Below is a small trained network, with its code and all its weights. Each question gives an input and a class and asks what happens when units are switched off, that is, made to give their printed mean instead of their output.

import numpy as np


def w(rows, s, z=0):
    codes = np.array(rows[::2]) - 128.0
    scale = np.full(codes.shape[1], s)
    scale[-1] = z or s
    return codes * scale


def f(y):
    return np.maximum(y, 0)


def log_softmax(a):
    a = a - a.max(-1, keepdims=True)
    return a - np.log(np.exp(a).sum(-1, keepdims=True))


def net(x, mask):
    res = np.array(x, float).reshape(1, 8) / 4 @ E
    y = f(res @ A[0][:, :-1].T + A[0][:, -1])
    res = res + np.where(mask, y, B[0][:, -1]) @ B[0][:, :-1]
    return log_softmax(res[-1] @ U[:, :-1].T + U[:, -1])


A, B = {}, {}
E = w([
[74,175,28,115,92,63,143,145,165,221,157,119],'x0',
[86,66,107,74,114,169,38,196,182,142,222,164],'x1',
[56,129,168,176,135,169,99,100,178,156,109,107],'x2',
[134,136,171,70,97,68,67,225,64,170,90,59],'x3',
[129,132,118,103,202,145,122,75,131,69,109,101],'x4',
[158,153,138,158,91,119,88,96,153,149,122,151],'x5',
[108,154,170,101,119,163,153,92,105,164,137,166],'x6',
[118,189,151,38,253,172,146,203,138,30,192,111],'x7',
],0.007)
A[0] = w([
[130,102,131,108,148,121,94,129,159,178,213,157,158],'neuron 1',
[180,83,170,120,92,161,111,113,83,130,92,132,181],'neuron 2',
[166,131,78,94,130,102,167,153,146,174,133,152,73],'neuron 3',
[108,104,53,137,90,176,166,78,158,78,175,180,49],'neuron 4',
[89,150,85,138,166,105,99,95,76,115,68,116,142],'neuron 5',
[97,168,144,87,111,75,120,165,140,153,122,128,111],'neuron 6',
[126,89,97,121,136,178,97,157,139,131,98,160,2],'neuron 7',
[182,169,165,140,143,112,201,103,120,157,91,130,20],'neuron 8',
[91,178,2,123,110,144,120,107,136,168,124,121,139],'neuron 9',
[71,121,124,79,145,126,141,115,141,95,188,146,194],'neuron 10',
[95,125,145,40,39,94,120,155,130,103,82,85,3],'neuron 11',
[185,138,130,135,179,152,125,99,128,109,130,81,237],'neuron 12',
],0.0094,0.00095)
B[0] = w([
[86,75,117,154,36,139,128,162,128,103,69,146,212],'neuron 1',
[155,149,116,96,245,129,188,65,180,222,148,153,218],'neuron 2',
[152,176,164,139,116,134,150,120,161,178,125,244,204],'neuron 3',
[135,147,147,163,81,58,110,68,77,132,158,33,253],'neuron 4',
[68,103,159,40,145,157,142,125,132,86,88,76,201],'neuron 5',
[223,157,98,251,124,182,138,149,144,101,173,205,198],'neuron 6',
[140,67,92,88,44,154,132,192,194,133,162,197,164],'neuron 7',
[104,143,31,95,78,246,2,78,241,84,105,139,242],'neuron 8',
[214,34,117,139,234,107,193,176,114,161,89,132,255],'neuron 9',
[141,170,147,148,48,132,152,141,132,61,141,194,208],'neuron 10',
[141,187,67,186,137,130,161,123,227,93,218,48,207],'neuron 11',
[134,166,207,96,130,104,102,155,183,140,122,162,215],'neuron 12',
],0.0058,0.0068)
U = w([
[162,112,147,105,173,126,167,133,171,168,118,165,255],'0',
[125,153,102,19,3,138,103,123,171,132,79,105,142],'1',
[158,186,123,140,102,108,129,68,123,141,240,44,53],'2',
],0.0062,0.00092)

Each question gives the input, the list of numbers given to net, and the class t.
The units are the neurons (one row each of A and B). Each row of codes is followed by its name. A weight is (code - 128) times the scale printed after its matrix; where a second scale follows, it is the last column's (A, B and U).
mask holds one flag per neuron, in row order. A switched-off neuron (its flag False) gives its mean, the last column of its row in B, instead of its output. The means were averaged over made-up inputs and are rounded, as every weight is.
A unit's drop is (log p(t) with every unit on - log p(t) with that unit switched off) / (log p(t) with every unit on - log p(t) with every unit switched off).
The circuit of an input: a set's keep is (log p(t) with only the set's units on - log p(t) with every unit switched off) / (log p(t) with every unit on - log p(t) with every unit switched off). Starting from all 12 units, units are removed one at a time, each time the one whose removal leaves the highest keep (on an exact tie, the one counted first), for as long as the keep stays at least 0.8.
circuit, biggest first: the units of the circuit, biggest drop first
unit that matters most: the unit with the biggest drop
k most important neurons: the k neurons with the biggest drops, biggest first
drop when u is switched off: that unit's drop, to one decimal
input [-1,-7,-3,1,-4,-4,-3,2], class 1: 2 most important neurons	[neuron 8; neuron 9]
input [2,-8,4,-2,-7,8,-2,8], class 1: circuit, biggest first	[neuron 8; neuron 9]
input [-5,-7,-2,-3,5,3,4,8], class 1: 2 most important neurons	[neuron 8; neuron 9]
input [0,2,6,8,2,8,-6,-4], class 2: 2 most important neurons	[neuron 11; neuron 8]
input [0,-5,3,-3,2,8,5,6], class 1: circuit, biggest first	[neuron 8; neuron 9; neuron 2]
input [7,6,7,8,0,3,-4,-7], class 2: circuit, biggest first	[neuron 11]
input [6,6,-5,4,-4,7,7,-2], class 0: 2 most important neurons	[neuron 9; neuron 6]
input [3,-3,8,5,-8,8,6,-4], class 2: circuit, biggest first	[neuron 11; neuron 6]
input [-5,-8,-8,-2,5,0,-6,-5], class 1: 3 most important neurons	[neuron 8; neuron 9; neuron 5]
input [-3,0,-2,6,-7,-6,-4,1], class 2: 2 most important neurons	[neuron 11; neuron 9]
input [0,-8,2,-7,8,0,-7,-8], class 1: 2 most important neurons	[neuron 8; neuron 5]
input [8,6,5,7,-4,-5,-7,1], class 0: 3 most important neurons	[neuron 9; neuron 6; neuron 4]
input [-7,4,-4,-8,-5,-2,0,-2], class 2: 2 most important neurons	[neuron 4; neuron 9]
input [2,1,-2,5,-3,2,0,-5], class 2: circuit, biggest first	[neuron 11; neuron 8]
input [6,4,1,-2,4,8,-6,-3], class 0: circuit, biggest first	[neuron 9]
input [8,-2,3,6,6,-2,0,-6], class 0: 2 most important neurons	[neuron 9; neuron 4]
input [5,4,-1,2,-5,4,8,-6], class 0: circuit, biggest first	[neuron 9; neuron 8]
input [-1,-6,8,2,4,1,-1,8], class 1: 2 most important neurons	[neuron 9; neuron 2]
input [3,-5,-6,-5,-1,5,7,8], class 1: circuit, biggest first	[neuron 8; neuron 2]
input [-4,-1,-4,-8,-4,-1,3,0], class 2: unit that matters most	neuron 4
input [-3,-7,2,1,7,-4,-4,-5], class 1: circuit, biggest first	[neuron 8; neuron 5]
input [5,2,-1,1,7,-5,-5,-7], class 0: 3 most important neurons	[neuron 9; neuron 8; neuron 4]
input [7,2,1,3,1,-5,4,-5], class 0: circuit, biggest first	[neuron 9; neuron 8]
input [5,8,-7,-7,7,6,4,6], class 1: 2 most important neurons	[neuron 1; neuron 10]
input [-5,1,-2,8,-3,1,1,6], class 2: 2 most important neurons	[neuron 11; neuron 9]
input [7,-1,-6,1,6,7,6,-5], class 0: drop when neuron 4 is switched off	0.1
input [0,-5,-7,8,-4,6,6,-2], class 2: drop when neuron 1 is switched off	0.2
